(in the rows, 128 means zero)
Here are made-up things, facts about them, and rows of numbers that follow some of those facts. Name the thing behind each unnamed row.

Some facts about the things:
ω: uses; ρ: is of sort; θ: hangs directly under
vidro (ω mepa) (ρ a) (θ stafe)
pliplam (ρ d) (θ kanok)
plimok (ω paboklem) (ρ a) (θ treplu)
travik (ρ d) (θ sozik)
paskon (ρ a) (θ britras)
magek (ρ d)
nidrim (ρ d) (θ giku)
leklilo (ω mogravuk) (ρ a) (θ mige)
mitem (ω bigal) (ρ a) (θ norizu)
pega (ω bradu) (ρ a) (θ griklel)
brabar (ω vonusti) (ρ b) (θ kanok)
poklek (ω lidem) (ρ d) (θ sozik)
flekil (ρ a) (θ manu)
sogak (ω nudogan) (ρ d) (θ vifla)
stabredum (ρ c) (θ brifor)
giku (ρ c)
norizu (ρ b)
sumiplo (ω drobun) (ρ b) (θ vifla)
trulo (ω brabar) (ρ a) (θ stafe)
skoba (ρ c) (θ gropo)
punor (ρ a) (θ pludros)
lorom (ω febrin) (ρ c) (θ griklel)
parupes (ρ b) (θ brifor)
paboklem (ρ c) (θ stafe)
tizi (ω skeklovu) (ρ c) (θ plereklam)
logrigra (ω sozik) (ρ a) (θ manu)
fiten (ρ b) (θ brifor)
muskik (ρ c) (θ drutres)
kliflos (ρ b)
nenal (ρ c) (θ norizu)
plubreklem (ω skotrun) (ρ c) (θ griklel)
pludros (ρ d) (θ kliflos)
postur (ρ a) (θ sozik)
griklel (ρ a) (θ segir)
gratul (ρ d) (θ lita)
lolam (ρ b) (θ norizu)
grikli (ρ c) (θ kanok)
lave (ρ a) (θ nidrim)
vonusti (ω mitem) (ρ c) (θ britras)
vurubu (ρ a) (θ plereklam)
degum (ρ c) (θ mige)
gabel (ρ d) (θ manu)
migro (ω nedas) (ρ d) (θ manu)
sesi (ρ d) (θ pludros)
budrutrul (ω skevor) (ρ b) (θ manu)
zitrar (ρ b) (θ skotrun)
klegrok (ω tumes) (ρ d) (θ gropo)
rosar (ρ a) (θ norizu)
skotrun (ω drutres) (ρ b)
lita (ω trufatum) (ρ c)
bilidran (ω klegrok) (ρ a) (θ norizu)
brudrir (ρ d) (θ brifor)
mukluklir (ω sesi) (ρ d) (θ manu)
trizan (ω droplun) (ρ b) (θ kliflos)
dregro (ω plereklam) (ρ c) (θ stafe)
segir (ρ b)
drutres (ω seplas) (ρ c) (θ kanok)
plelil (ω teflal) (ρ b) (θ manu)
silil (ω raskul) (ρ a) (θ vifla)
rureflum (ω noge) (ρ d) (θ flastos)
mefles (ω moba) (ρ a) (θ skotrun)
tratrik (ρ a) (θ treplu)
skeklovu (ω travik) (ρ c) (θ brifor)
vifla (ρ a) (θ segir)
plogos (ρ a) (θ skotrun)
trunum (ρ c) (θ bilidran)
britras (ρ c) (θ kliflos)
drumenu (ρ b) (θ britras)
gropo (ω sozen) (ρ d) (θ kliflos)
nudogan (ω brifor) (ρ b) (θ brifor)
guklis (ρ d) (θ treplu)
fleto (ω plemin) (ρ a) (θ kanok)
noge (ρ a) (θ drutres)
sozen (ρ c) (θ norizu)
mige (ρ d)
kedi (ρ a) (θ treplu)
nedas (ω sogak) (ρ c) (θ treplu)
gralezi (ρ b) (θ kanok)
stufu (ω silil) (ρ a) (θ bilidran)
tumes (ρ a) (θ segir)
vumuk (ω brafom) (ρ d) (θ mefles)
fidos (ω plubreklem) (ρ c) (θ pludros)
gifik (ω nibram) (ρ a) (θ kliflos)
bigal (ω stufu) (ρ a) (θ mige)
stafe (ω leklilo) (ρ b) (θ norizu)
zalas (ω poplim) (ρ b) (θ gropo)
bradu (ω puskim) (ρ a) (θ norizu)
stuklin (ρ d) (θ britras)
vura (ω skiskam) (ρ a) (θ rureflum)
griga (ρ c) (θ nidrim)
taklan (ω pega) (ρ a) (θ magek)
vafis (ω stonom) (ρ b) (θ manu)
mogravuk (ω dregro) (ρ b) (θ britras)
tazas (ω goskelon) (ρ b) (θ kliflos)
kevu (ω fleris) (ρ d) (θ drutres)
seplas (ρ b) (θ flastos)
drera (ρ a) (θ segir)
stonom (ω mukluklir) (ρ a) (θ mefles)
tigrar (ρ d) (θ mefles)
drudrudrar (ρ a) (θ nenal)
grupin (ω beli) (ρ a) (θ nidrim)
puskim (ω vumuk) (ρ b) (θ kliflos)
tudrol (ω vura) (ρ a) (θ mefles)
skiskam (ρ c) (θ sozik)
fleris (ω poklek) (ρ a) (θ febrin)
plemin (ω budrutrul) (ρ c) (θ treplu)
batrir (ω bilidran) (ρ d) (θ stafe)
zigril (ρ a) (θ mefles)
drobun (ω kevu) (ρ a) (θ treplu)
kanok (ω vafis) (ρ a)
skevor (ω trulo) (ρ a) (θ mefles)
rurila (ω vurubu) (ρ d) (θ mefles)
kozom (ρ b) (θ gratul)
flastos (ρ a)
goskelon (ρ a) (θ pludros)
kliga (ω plelil) (ρ a) (θ rureflum)
brifor (ω postur) (ρ a) (θ skotrun)
droplun (ω fidos) (ρ b) (θ britras)
zaflan (ρ a) (θ rureflum)
febrin (ω pludros) (ρ a) (θ mige)
plereklam (ρ a) (θ giku)
lidem (ω rureflum) (ρ c) (θ manu)
mepa (ω grupin) (ρ a) (θ mefles)
manu (ρ a) (θ flastos)
larol (ρ a) (θ gropo)
poplim (ω niskin) (ρ b) (θ mefles)
moba (ω tratrik) (ρ c) (θ nidrim)
peflom (ω manu) (ρ b) (θ mefles)
teflal (ω tazas) (ρ a) (θ griklel)
raskul (ρ a) (θ kanok)
raplebruk (ρ c) (θ sozik)
duzam (ρ a) (θ lita)
beli (ω tudrol) (ρ c) (θ norizu)
skibus (ρ c) (θ kliflos)
nibram (ω migro) (ρ a) (θ sozik)
niskin (ρ d) (θ nidrim)
plumu (ρ a) (θ kanok)
draro (ρ b) (θ rureflum)
brafom (ω plimok) (ρ a) (θ rureflum)
trufatum (ω fleto) (ρ a) (θ bilidran)
sozik (ω fiten) (ρ b) (θ kliflos)
kiko (ρ b) (θ segir)
treplu (ρ a) (θ kliflos)

Some rows with their names:
[128 110 131 134 115 120 128 135 134 125 110 143 138 141 140 138 101 122
 126 109 132 107 126 152 123 145 140 110 129 148 125 124 129 150 124 137
 149]: vurubu
[192 152 136 168 233 130 123 117 170 104 167 104 134 119  92 118 132  83
 141  84 134 130 109 142 132  99  77 136 153  81 120 110 113 162 151 127
 108]: vonusti
[138 169 131 179 162 117 144  73 140 114 139  88 130 165 136 142 157  89
 134 179  71 192  61 101 130 101  92 209 158  95 125 132 207  45 159  96
 121]: britras
[152 135  36 140 110 115 134 136 135 107 139 156 163 168 125 106 147 152
 135  93 128 127 136 131 110 142 109 110 113 115 158 131 113 170 127 115
 137]: sozen
[130 129 122 118 100 106 101 160 139 113 129 130 144 129 129 110 113 147
 121 107 132 144 171 138 138 113 121 146 115 143 117 113 118 152 109 120
 127]: niskin
[129 146 159 139 123 107 114 126 141 113 160 101 150 131 115 100 115 129
 136  96 131 162 150 138 155 120 116 167 134 108  78 122 141 119 105 130
 125]: stuklin
[134 118 115  98 103 107 114 123 116 115 116 121 102 125 136 150 146 127
  86 197  97 190 122  81 104  66 140 186 100 145 153  99 160  80 146 104
 110]: mige
[131 117 134 129 106 108 115 154 120 136 115 153 143 164 153 122  96 136
 151 108 145 106 113 159 120 143 130 102 128 164 134 111 140 148 124 143
 163]: noge
[101 155 123 112 139 161 112 172 111 147 100 115 140 112 160 111 116 143
 162 126 131  95 169 154 122 123 128 131 128 176 123 151 132 165 141 102
 113]: seplas
[128 111 127 134 113 121 128 139 134 126 110 145 141 142 142 137 102 123
 127 108 131 107 129 154 123 147 141 107 127 148 128 124 128 153 124 136
 149]: tumes
[130 118 147 121 109 108 120 143 107 143 129 141 127 141 128 116 114 141
 158 117 158 118 100 143 117 152 147  90 116 139 133 121 128 127 127 164
 150]: pega
[109 148 143 102 117 112  73 188 151 135  95  97 119  73 113  99 103 142
 161 128 135 135 177 153 112 118 162 160 107 155 122 143 115 166 137 139
  99]: gabel
[113 126 155 172 122 129 153  92 148 112 119 112 159 138 134 143 103  99
 117  90 114 125 132 164 149 166 139 140 149 114  78 154 148 122 116 127
 137]: plimok
[104 129 143 120 133 160 128 152 112 139 133 150 130 128 158 137 136 152
 120 127 145  91 166 125 171 117  79  92 146 154 130 121  95 133 105  99
 127]: fiten
[117 126 120 120  91 113 114 142 137 108 130 118 143 109 112 115 127 147
 112 105 138 152 180 133 138 131 139 140 104 122 110 136 106 135 108 124
 108]: kevu
[138 131  24 153  97 124 145 124 149  91 120 151 179 164 131 123 148 148
 113  86 112 125 163 139 116 154 115 118 112 116 148 150 110 171 122  96
 127]: paboklem
[ 95 123 161 123 132 162 128 149 112 143 139 154 111 113 145 144 149 159
 111 138 156  88 164 111 188 123  75  74 147 139 134 119  72 114  96 108
 123]: poplim
[110 123 150 122 122 126 117 143 133 144  97 114 113  89 111 125 109 123
 155 127 142 110 126 154 106 160 181 110 112 137 128 155 116 142 142 165
 122]: kliga
[132 139  69 133 118 116 125 123 128 119  97 132 111 145 139 154 170 130
 116 199  89 163  94  89  94  99 120 158 113 137 193 126 155  88 166  95
 114]: drutres
[ 97  64 199 129 106 122 124 117 129 140 100 178  43 110 140 231 164 125
  44 237 126 122  89  57 187  98  87  74 145 140 198  77  81  20 110 122
 133]: mefles

Which thing is each row?
No name comes twice in this set of rows, the named rows included.
[165 120  13 112 106 115 153  96 104 103 129 152 128 175 132 142 184 137
  95 178  91 177  87  73  64  97 132 145  91 119 197 116 156 103 164  99
 125]  nenal
[117 118 156 118 100 109  97 160 144 120 138 142 119 111 117 127 129 153
 105 124 149 135 170 117 177 114 100 116 127 128 126 102  84 122  91 128
 122]  brudrir
[176 126 136 102 221 177 125 139 110 116 162 122 125  95 119 124 137 106
 117  83 157  96 139 116 111  86 110 115 123 126 126 110  92 195 144 111
 112]  brabar
[148 116  83  94  83 107 130 127 112 107 168 137 149 130  96  91 140 161
 115  89 155 161 160 114 111 129 151 122  82 104 118 120 103 147 105 145
 124]  batrir
[142  97  92 112  92 119 159 102 101 121 148 151 144 142 107 118 131 142
 124  91 155 126 118 130  97 165 174  84  93 109 127 135 111 140 121 163
 143]  vidro
[109 175 111 138 136 113  77 195 152 148  83 106 124 105 124  94 125 147
 209 139 130 114 129 158 109 144 132 129 123 152 165 159 121 160 158 137
 112]  lidem
[ 94 109 153 112 124 157 132 128  92 141 112 156  77 124 170 195 176 143
  68 231 116 128 124  60 170  71  74 111 138 164 178  95 112  43 128  76
 116]  skotrun
[136 136  76 131 129 119 126 118 130 120 101 128 100 138 135 156 172 121
 111 208  85 166  88  82  96  90 119 162 118 132 193 123 155  81 168  98
 112]  giku
[116  97 163 137 114 122 125 136 141 133 118 155 113 122 129 155 117 131
 110 124 148  99 128 132 161 148 116  81 140 133 136 114  92 123 105 143
 145]  plogos
[106 129 153 117 129 127 104 158 140 152  79 105 107  75 111 121 100 120
 169 131 140 104 131 163  97 160 193 119 112 149 132 163 117 156 150 167
 116]  logrigra

The same things again, as new rows of numbers:
Known rows:
[154 140 173 110 131 116 144 109 148 125 146 139 145 149 124 150 112  93
 124 123 115 118 183 105 143  69 162 158]: parupes
[180 145 104 190 128 154 111 137 145  97 104 124 101 151 101 115 142 120
 144 133 143 130 135 127 128 134  79 129]: batrir
[134  97 102 188 120 161 148 146 119 124 145 128 136 126 123 112  89 159
 103 146 121 129 143 118 125 151 101  79]: bilidran
[133 113 134 203 119 154 150 149 145 123 101 136 122 106 111 115 122 125
 114 123 128 136 128 121 122 160 111 119]: trufatum
[102 128 110 167 136 123 169 134 108 144 136 132  95  74 133 143 136 145
 132 107 128 126  86 155 112 129 100 125]: nibram
[148 173 159 123 131 134 122 101 124 118 121 149 118 179 126 153 115  82
 146 131 141 121 159 128 140 138 148 155]: brudrir
[127 120 163 216 119 153 138 154 145 126  91 136 121  95 107 109 137  96
 104 125 126 138 150 111 117 175 103 111]: trulo
[153 136 123 135 131 115 120 127 160 125 140 114 147 137 124 132 135 118
 126 128 115 132 181 108 137  75 127 144]: kiko
[148 131 127 123 129 110 127 127 129 111 142 106 133  95 122 132 158 133
 141 105 111 116 116 128 118  52  98 131]: zalas
[113 109 193 114 116 151 172 106  90 131 172 161 132 141 133 147  63 117
 106 139 122 109 126 125 132 131 185 103]: mefles
[107 103 128 139 118 148 139 130 101 133 165 128 138 124 134 124  92 151
 106 146 122 126 120 130 120 142 136  80]: febrin
[163  94 121 128 156 110 114 115 124  99 136 108 172 101 113 141 128 122
 159 115 102 122  65 135 104  56  91 142]: puskim
[135 182  95 132 137 117 104 117 108 119 111 113 125 139 140 145 151 112
 165 116 137 127 137 141 121 140  79 137]: travik
[120 144 139 106 114 132  68 108 147 121 143 111 101 146 115 126 173 133
 145 142 159 144  62 160 120 105 167 137]: mukluklir
[ 82 106 149 122 107 132 114 124 152 148 139 122 121 104 125 127 147 147
 119 133 144 151  57 157 116 128 192 131]: logrigra
[146 109  84 104 147 131 111 151 118 127 123 130 134 167 134  91 105 150
 108 159 122 123 189  97 146 172  89 100]: nenal
[ 90 107 145 129 108 135 122 126 147 146 136 126 121 105 125 128 142 145
 118 131 142 147  64 151 118 130 183 130]: kliga
[157 126 173 136 143 120 169 111 142 128 185 150  78 124 105 148 129 112
 118 127 120 111 148 131 138  26 147 152]: nudogan
[120 135 101  72 150  98 121 138 109 135  93 128 124 122 144 117 151 131
 143 113 125 120 127 125 132 165  94 144]: raplebruk
[135 181  94 132 137 117 104 116 108 120 110 112 124 141 140 145 151 114
 164 116 136 127 135 141 121 140  78 138]: stuklin

Which thing is each row?
No name comes twice in this set of rows, the named rows included.
[130  96 128  63 137 129 108 135  98 121 147 132 115 146 128  92 121 153
 113 153 126 112 120 118 133 142 124  90]  lita
[157 158 188 118 124 143 133  98 116 104 129 154 101 164 112 149 119  84
 147 127 144 112 116 137 134 114 159 149]  rurila
[103 125 120 155 127 127 160 133 110 136 122 129 116  81 133 140 134 140
 135 106 126 127  87 149 112 136 111 124]  gifik
[114 128 117 156 120 134 152 135 144 146 106 131 142 120 136 142 109 120
 122 128 132 141 152 128 134 164 140 134]  noge
[129 114 143 207 119 152 148 150 144 124  97 135 123 101 110 115 126 114
 110 124 128 136 133 119 120 164 111 116]  stufu
[ 81 125 130 132 116 125 117 127 151 159 127 126 140 121 140 137 132 134
 118 135 140 154 115 142 125 153 179 140]  zaflan
[105 131 128 164 125 133 145 134 140 150 110 135 141 123 136 138 114 118
 119 126 130 143 146 126 129 166 139 138]  raskul
[119 126 148  81 140 107 112 140  99 121  93 128 106  95 126  99 178 116
 136 110 125 112  92 126 117 154  94 125]  plemin
[124 132 132 101 124 106  91 119 171 138 153 106 147 132 127 132 157 130
 123 136 126 145 149 124 131  62 166 148]  draro
[102  75 144 133 132 134 110 116 143 137 130 127 153 109 117 135 116 133
 132 139 133 151  22 158 105 134 176 141]  brafom
[164 116 136 127 119 125 128 129 158 109 142 112 132 114 109 125 143 126
 128 126 119 124 140 120 132  52 128 129]  sumiplo
[147 132 124 124 128 110 128 126 127 108 143 105 134  93 123 131 158 138
 143 102 111 115 108 129 117  50  96 131]  mogravuk
[172 157  89  87 106 127 137 122 111 100  93  93 111  98 125 151 155 108
 179 122 151 114  99 162 133 118  90 108]  poklek

The same things again, as new rows of numbers:
Some things and their rows:
[150 114 130 130 105 184 139 114 189 137 128 120  73  96]: plereklam
[ 83 117 129  95 159 145 133 104 120 119 155 130 100 128]: drobun
[120 124 144 129 123 147 163 120 174 166 103 134  91 122]: fleto
[107 113 137 172 116 143 146 105 224 167  96 145 108 113]: tudrol
[142  97 129 134 123 165 151 139 180 143 116 142  94  94]: tumes
[117 140 139 142 102 171 145  98 186 164 127 118  70 118]: bilidran
[154 117 130 137 102 188 143 113 200 142 127 121  67  95]: manu
[124  83 135  91 122 153 121 147 128 109 122 122 102 110]: punor
[ 86 121 161 177 130 166 178 114 199 162  96  88 137  66]: peflom
[121 101 159 148 136 182 163 143 199 161 121  90 126  50]: seplas
[134 114 165 129 141 193 172 167 186 197 146  98 107  48]: fiten
[125 105 147  98 116 143 126 175 145  93 131  98 120  98]: raplebruk
[125 110 146 100 129 146 123 162 143  92 138  99 119  98]: skibus
[ 99 156 133 157 136 163 151 146 164 179  74 120  82  90]: migro
[101 149 141 128 134 164 153 135 189 172  86 129 112  99]: batrir
[149 138 138 106 139 191 154 168 198 191 116 139  91  75]: brudrir
[108 105 141  74 123 166 118 167 146 113  91 109 118  91]: travik
[109 108 141  74 123 166 120 167 144 114  90 109 118  91]: stuklin
[ 90 170 131 118 113 190 154 105 211 155 117 110  81  94]: rureflum
[136 138 133 115 118 198 134 127 202 140 102 107  91  80]: nidrim

Rows to name:
No name comes twice in this set of rows, the named rows included.
[ 94 155 132 157 140 161 144 148 148 174  72 117  77  89]  sogak
[117 125 140  75 116 188 102 132 157 103 111  85  97  96]  pludros
[ 79 121 177 116 124 172 140 134  81 145 133  82 174  94]  puskim
[ 71 152 127 109 130 168 167 131 191 154 109 134 107  92]  kevu
[136 106 131  93 136 178 105 101 138  96 152 102  79 113]  treplu
[ 97 145 166 164 146 176 172 164 144 225 130  87  75  61]  nudogan
[ 68 121 178 101 107 174 127 124 136 137 136  45 111  89]  sozik
[111 160 138 163 114 181 160 111 165 160  71 141 161 101]  vumuk

